Small tables with named rows and columns. After each table, cells are looked up by row and column.

Table gekases
cols = piti, sosiri, mun, nik, gaz, pimo, ramak, kezudod, vif, ludil
bozepil: [36852, 65887, 53839, 56377, 65906, 51305, 65760, 53288, 35292, 47718]
gud: [34570, 68196, 50817, 46907, 69727, 53368, 57336, 55594, 34077, 65448]
gogopu: [50081, 58499, 76100, 60250, 45630, 38871, 38333, 15778, 45806, 52068]
vuku: [70001, 68318, 43532, 62244, 52998, 72214, 57566, 76835, 62906, 40908]

What is the piti of gud in gekases?
34570
What is the kezudod of vuku in gekases?
76835
What is the ramak of vuku in gekases?
57566
What is the nik of gogopu in gekases?
60250
What is the ludil of bozepil in gekases?
47718
What is the kezudod of gogopu in gekases?
15778
What is the ludil of vuku in gekases?
40908
What is the pimo of gud in gekases?
53368
What is the vif of gogopu in gekases?
45806
What is the ludil of gogopu in gekases?
52068
What is the kezudod of gud in gekases?
55594
What is the nik of vuku in gekases?
62244
What is the gaz of gud in gekases?
69727
What is the vif of gud in gekases?
34077
What is the nik of gud in gekases?
46907
What is the piti of vuku in gekases?
70001
What is the gaz of vuku in gekases?
52998
What is the mun of vuku in gekases?
43532
What is the pimo of gogopu in gekases?
38871

lidal
fields: kanafom, lur, fas, nipin, sok, pivirev, sugotob, tep, viz
reful: [78.958, -37.728, 47.819, 8.016, -55.560, 21.347, -53.533, 86.505, 1.788]
zefe: [48.268, 45.897, 30.450, 16.002, 58.131, 18.432, 80.852, 12.724, -2.250]
kisab: [5.483, -3.720, 12.219, 15.107, -25.041, 30.142, -55.924, 27.306, 15.000]
vulepi: [-31.719, 12.712, -33.516, 7.364, -9.907, 26.802, -47.959, -7.306, 4.769]
belisa: [-46.523, 2.541, -46.583, -9.044, -13.303, -5.036, -28.687, -12.316, 10.233]
naf: [-5.196, -27.804, 1.844, -1.899, -40.274, 10.559, -59.516, 27.174, 13.934]
sagalu: [75.021, -11.874, 43.278, 13.043, -12.035, 24.259, -17.602, 52.295, 4.675]
maz: [85.415, 1.915, 58.322, 17.919, 13.366, 25.086, 24.208, 44.174, 5.212]
momu: [45.661, 6.363, 38.644, 5.133, 19.063, 17.780, 27.170, 25.618, 5.917]

maz, viz: 5.212
zefe, pivirev: 18.432
zefe, viz: -2.250
reful, fas: 47.819
zefe, nipin: 16.002
naf, nipin: -1.899
sagalu, tep: 52.295
maz, fas: 58.322

vuz =
,zus,tiro
rigen,-5950,-2308
nagal,-5558,-3268
zodutuv,-2160,-8830
tetut,9302,-5888
sibi,-2413,-2298
gupero,-2817,-5749

nagal, tiro => -3268
rigen, zus => -5950
gupero, tiro => -5749
rigen, tiro => -2308
zodutuv, zus => -2160
sibi, tiro => -2298
nagal, zus => -5558
gupero, zus => -2817
tetut, tiro => -5888
tetut, zus => 9302
zodutuv, tiro => -8830

tafoz =
|  | fufam | lub |
|---|---|---|
| lem | -54 | 63 |
| kezime | 12 | 40 |
| zafitu | -27 | -67 |

zafitu, lub => -67
lem, lub => 63
lem, fufam => -54
kezime, lub => 40
zafitu, fufam => -27
kezime, fufam => 12
Row with the largest lub: lem

kupifu:
	bom	lanav	gife	dilel
korulo	-58343	-5768	-42370	-58224
bubub	-13720	24916	-28865	12809
nir	-25909	-51072	-40765	-69116
sos	-75853	-99664	87752	-41598
kob	-76174	81023	-18810	-64792
mel	-59070	-41699	-49682	-59562
roteveg	68234	36586	-47623	-9972

sos, bom -> -75853
nir, dilel -> -69116
nir, lanav -> -51072
kob, dilel -> -64792
korulo, dilel -> -58224
mel, lanav -> -41699
roteveg, gife -> -47623
roteveg, bom -> 68234
korulo, bom -> -58343
mel, bom -> -59070
roteveg, dilel -> -9972
bubub, dilel -> 12809
sos, dilel -> -41598
nir, bom -> -25909
sos, gife -> 87752
bubub, gife -> -28865
Which row has the largest dilel? bubub

Table dag
,semoka,gos,zosarut,sok,bok,zub,nokat,bififes,nivikon,kub
pevelod,0.008,0.164,0.392,-0.117,0.439,-0.125,0.415,0.066,0.027,0.340
vof,0.177,-0.077,0.235,0.466,-0.130,0.334,0.238,-0.298,-0.171,0.119
tavosa,0.219,0.051,-0.032,-0.177,0.540,-0.312,-0.059,0.123,-0.107,0.294
vugel,-0.212,0.147,-0.036,-0.175,-0.055,-0.441,-0.040,0.388,0.264,-0.015
vosal,0.106,-0.062,-0.043,0.400,-0.299,0.320,0.053,-0.023,-0.413,0.076
pez,-0.111,0.089,-0.311,-0.241,-0.092,0.022,0.117,0.438,-0.281,0.232
lis,0.226,0.082,-0.340,-0.090,-0.503,0.185,0.065,-0.078,0.135,0.171
turag,-0.184,-0.374,-0.409,0.230,-0.157,-0.090,0.014,0.075,-0.087,-0.015
gufabuk,0.027,0.126,0.342,0.043,0.599,-0.042,-0.104,0.407,-0.002,-0.051
zifeb,-0.055,0.109,-0.074,-0.097,-0.086,0.518,0.018,-0.277,0.334,-0.236
mutibo,-0.090,-0.412,-0.399,0.107,0.006,0.338,0.220,0.063,0.130,0.033
zak,0.024,0.148,0.009,-0.017,-0.293,0.159,0.063,-0.463,0.407,-0.105
zabimok,0.160,-0.022,-0.094,0.128,0.104,0.682,-0.156,-0.013,0.009,-0.217

sok of turag = 0.230
bififes of vugel = 0.388
nivikon of tavosa = -0.107
zosarut of gufabuk = 0.342
nokat of pevelod = 0.415
kub of lis = 0.171
bok of mutibo = 0.006
semoka of tavosa = 0.219
Which row has the largest nokat? pevelod

